[[105 142 115 121 138 119 122 138 122 124 131 125 127 132]
 [130 128 127 131 128 124 131 129 117 133 138 112 125 138]
 [126 130 139 130 126 143 129 120 146 130 113 148 136 113]
 [128 129 139 127 125 139 120 130 136 116 132 134 107 122]
 [127 133 120 129 134 121 127 139 117 122 142 110 116 141]
 [113 138 112 117 139 112 123 141 112 128 143 109 134 139]
 [136 128 136 131 124 131 131 126 127 134 122 124 136 127]] ==> 105

[[125 132 130 121 116 141 145 146 122 125 130]
 [128 131 119 132 122 107 129 125 128 140 119]
 [125 125 131 132 119 130 132 131 125 129 130]
 [126 118 136 146 124 136 126 115 120 123 126]
 [134 124 128 145 121 131 128 125 114 132 117]
 [119 120 143 143 123 141 128 109 127 115 137]
 [111 103 138 123 130 132 133 139 136 130 135]
 [115 132  99 134 109 139 137 120 127 125 135]] ==> 125

[[130 144 132 129 135 134 133 134 135]
 [129 134 130 129 132 132 130 129 129]
 [129 137 126 128 130 133 130 131 129]
 [133 150 127 128 130 140 130 139 139]
 [131 142 126 128 131 136 131 134 135]
 [130 135 129 128 130 129 130 133 131]
 [128 132 129 128 131 130 130 129 130]] ==> 130

[[139 156 120 140 128 120]
 [108 122 142 119 117 148]
 [105 129 121 111 124 138]
 [141 101 135 135 132 120]
 [154 120 133 148 132 117]
 [103 125 133 109 121 144]
 [139 143 146 141 118 144]] ==> 139

[[133 131 131 128 124 122 123 130 128 129 121]
 [129 129 130 135 122 121 119 131 127 131 126]
 [132 128 132 146 115 107 104 131 122 131 116]
 [128 126 128 136 124 121 119 127 125 128 124]
 [133 133 132 128 122 121 123 134 130 132 123]
 [131 130 130 127 125 125 126 131 129 130 125]
 [128 127 128 128 129 128 128 127 127 127 127]
 [129 128 128 127 128 128 128 128 128 128 127]
 [131 130 130 127 126 125 126 129 128 129 124]] ==> 133
---
[[138 143 134 127 102  99 117]
 [136 145 130 131 144 142 150]] → 117, 136

[[155 125 133 129]
 [126 123 126 113]
 [114 116 118 126]] → 129, 114

[[117 140 135 138 135 144 134]
 [114 136 138 140 135 141 134]
 [152 111 111 107 114 104 118]] → 134, 152

[148 106 119 145  99 144 153] → 153, 148

[109 116 108 121 122 106 138] → 138, 109

[[135 124 115 152]
 [152 128 127 157]] → 152, 152
---
[[117 133 130 127 108 120]
 [ 99 138 103 125 104 123]] => 130

[[128 129 128 130]
 [127 126 126 129]
 [137 150 149 147]] => 126

[[146 127 137 109 140]
 [142 107 134 130 114]
 [140 104 124 135 131]] => 134

[[106 132 134 151 133 127 122]
 [125 131 121 115 135 125 126]] => 134

[[114 121 116 133 124 126 122]
 [112 122 113 149 124 127 124]] => 116

[[144 149 157 130 141 120]
 [132 135 137 127 131 124]] => 157

[[125 157 129 128 129 126]
 [127 147 130 127 128 127]] => 129

[[143 127 154 132]
 [125 118 135 121]] => 154
---
Q:
[[154 107 136 150 136 123 135]
 [127 135 126 141 124 121 136]
 [144 157 126 144 136 150 153]]
A: 126

Q:
[[152 131 140 122]
 [128 122 124 121]
 [130 119 122 118]]
A: 122

Q:
[[128 126 122 131 128]
 [102 122 135 131 153]
 [129 126 134 125 129]]
A: 134

Q:
[[125 158 107 120 125 154]
 [129 114 131 131 134 113]
 [130 109 139 133 131 111]]
A: 139

Q:
[[146 109 133 110 127 101 129]
 [106 134 155 129 124 115 143]
 [143 140 135 132 120 129 106]]
A: 135

Q:
[[129 121 127 128 127 131]
 [131 126 102 121 131 131]
 [111 117 105 130 136 113]]
A: 105
---
[105 138 120 114 112 136 131] | 114, 138

[102 135 132 126 142 130 112] | 126, 142

[[123 140 134 112 120]
 [129 118 134 157 135]
 [127 128 128 128 129]] | 134, 157

[[132 103 137 121 119]
 [132 153 120 139 118]
 [127 114 133 107 116]] | 120, 153

[138 141  99 131 138] | 99, 141

[[104 156 130 130 128]
 [148 113 137 115 137]
 [104 140 112 146 114]] | 137, 156
---
[139 124 123 102 122 117] >> 122

[[111 108 129 132]
 [133 132 127 129]
 [119 107 130 135]] >> 111

[133 136 124 104 111] >> 124

[103 107 135 123 125 148] >> 123

[108 131 135 127  99 150 106] >> 108

[[122 148 103 122 111]
 [138 137 106 112  99]] >> 106

[127 106 130 102 105] >> 106

[103 142 133 107 155 108] >> 108

[113 140 116 117 110 158] >> 116

[139 111 137 154 123] >> 137
---
[[118 126 125 127 119]
 [102 119 132 119 104]] gives 132

[[126 123 129 142 130 129 138]
 [123 135 109 123 123 119 156]
 [123 126 133 137 127 125 119]] gives 127

[104 113 139 135 105] gives 139

[[ 98 146 152 139]
 [118 138 122 131]] gives 138

[[113 133 121 132 131 134 141]
 [124 135 123 130 148 127 118]
 [140 132 131 126 153 121 144]] gives 153

[150 152 130 128 128] gives 130
---
[[123 114 133 124]
 [148 132 131 152]
 [109 109 118 142]] | 118

[112 117 134 102 124 141] | 124

[[128 134 129 135 134 136 132]
 [122 104 112 128 126 148 122]] | 148

[106 100 141 132] | 141

[128 144 103 118] | 103

[128 136 117 149 143 128] | 143

[130 128 129 146 150] | 146
---
Q:
[[135 134 145 138 144]
 [108 105 134 116 120]
 [103 100 135 113 118]]
A: 108

Q:
[[145 130 103 105]
 [110 152 120 107]]
A: 145

Q:
[[136 110 142 123 108 125]
 [117 155 116 135 112 158]]
A: 136

Q:
[[147 116 144 156 111]
 [132 156 129 127 134]]
A: 147

Q:
[[119 126 141 107 118]
 [127 127 127 128 130]]
A: 119

Q:
[[ 99 135 132 123 111 116]
 [137 133 136 135 114 113]]
A: 99

Q:
[[124 144 137 125 125]
 [133 127 125 131 127]
 [128 107 136 130 151]]
A: 133

Q:
[[128 138  98 111]
 [114 134 131 139]]
A: 128
---
[128 127 130 131 125 117 100] Out: 128
[141 120 135 104 137] Out: 141
[119 147 148 106 117] Out: 119
[145 157 138 156] Out: 145
[133 102 141 117 122] Out: 133
[149 142 126 139 140 140] Out: 149
[100 108 131 139] Out: 100
[150 143 135 123 140] Out: 150
---
[118 123 124 154] → 154
[122 155 110 100] → 100
[124 103 124 134] → 134
[153 108 129 104] → 104
[150 133 149 136] → 136
[128 127 137 102] → 102
---
Q:
[[123 146 133 121]
 [103 146 126 121]
 [142 149 142 113]]
A: 123

Q:
[[124 115 154 115 116 112 125]
 [128 134 149 125 111 102 124]
 [123 117 144 111 119  98 124]]
A: 124

Q:
[[139 122 157 114 150 128 150]
 [140 124 128 114 128 128 150]
 [128 133  98 143 105 147 106]]
A: 139

Q:
[[110 142 113 147]
 [157 127 149 135]
 [118 127 136 111]]
A: 110

Q:
[[128 129 128 127]
 [129 127 156 131]
 [128 129 128 127]]
A: 128

Q:
[[126 122 147 145 156]
 [137 127 131 115 117]
 [119 138 133 137 123]]
A: 126

Q:
[[118 107 152 134 127]
 [115 106 152 137 127]
 [105 148  98 142 126]]
A: 118

Q:
[[105 132 151 155 129]
 [134 140 136 141 146]
 [141 153 137 109 144]]
A: 105
---
Q: [126 128 110 121 154 131]
A: 128

Q:
[[100 145 106 128 104 158 142]
 [120 123 133 123 119 122 133]
 [154 148 108 158 143 140 107]]
A: 108

Q: [105 114 141 113 103 112 138]
A: 141

Q: [132 107 120 125 121]
A: 132

Q: [148 142 112 151 139 138 111]
A: 112

Q: [127 105 122 117 107 155]
A: 105

Q: [ 99 143 141 118 118 125]
A: 143

Q: [121 156 115 123 127]
A: 121

Q: [127 131 121 107 124]
A: 127
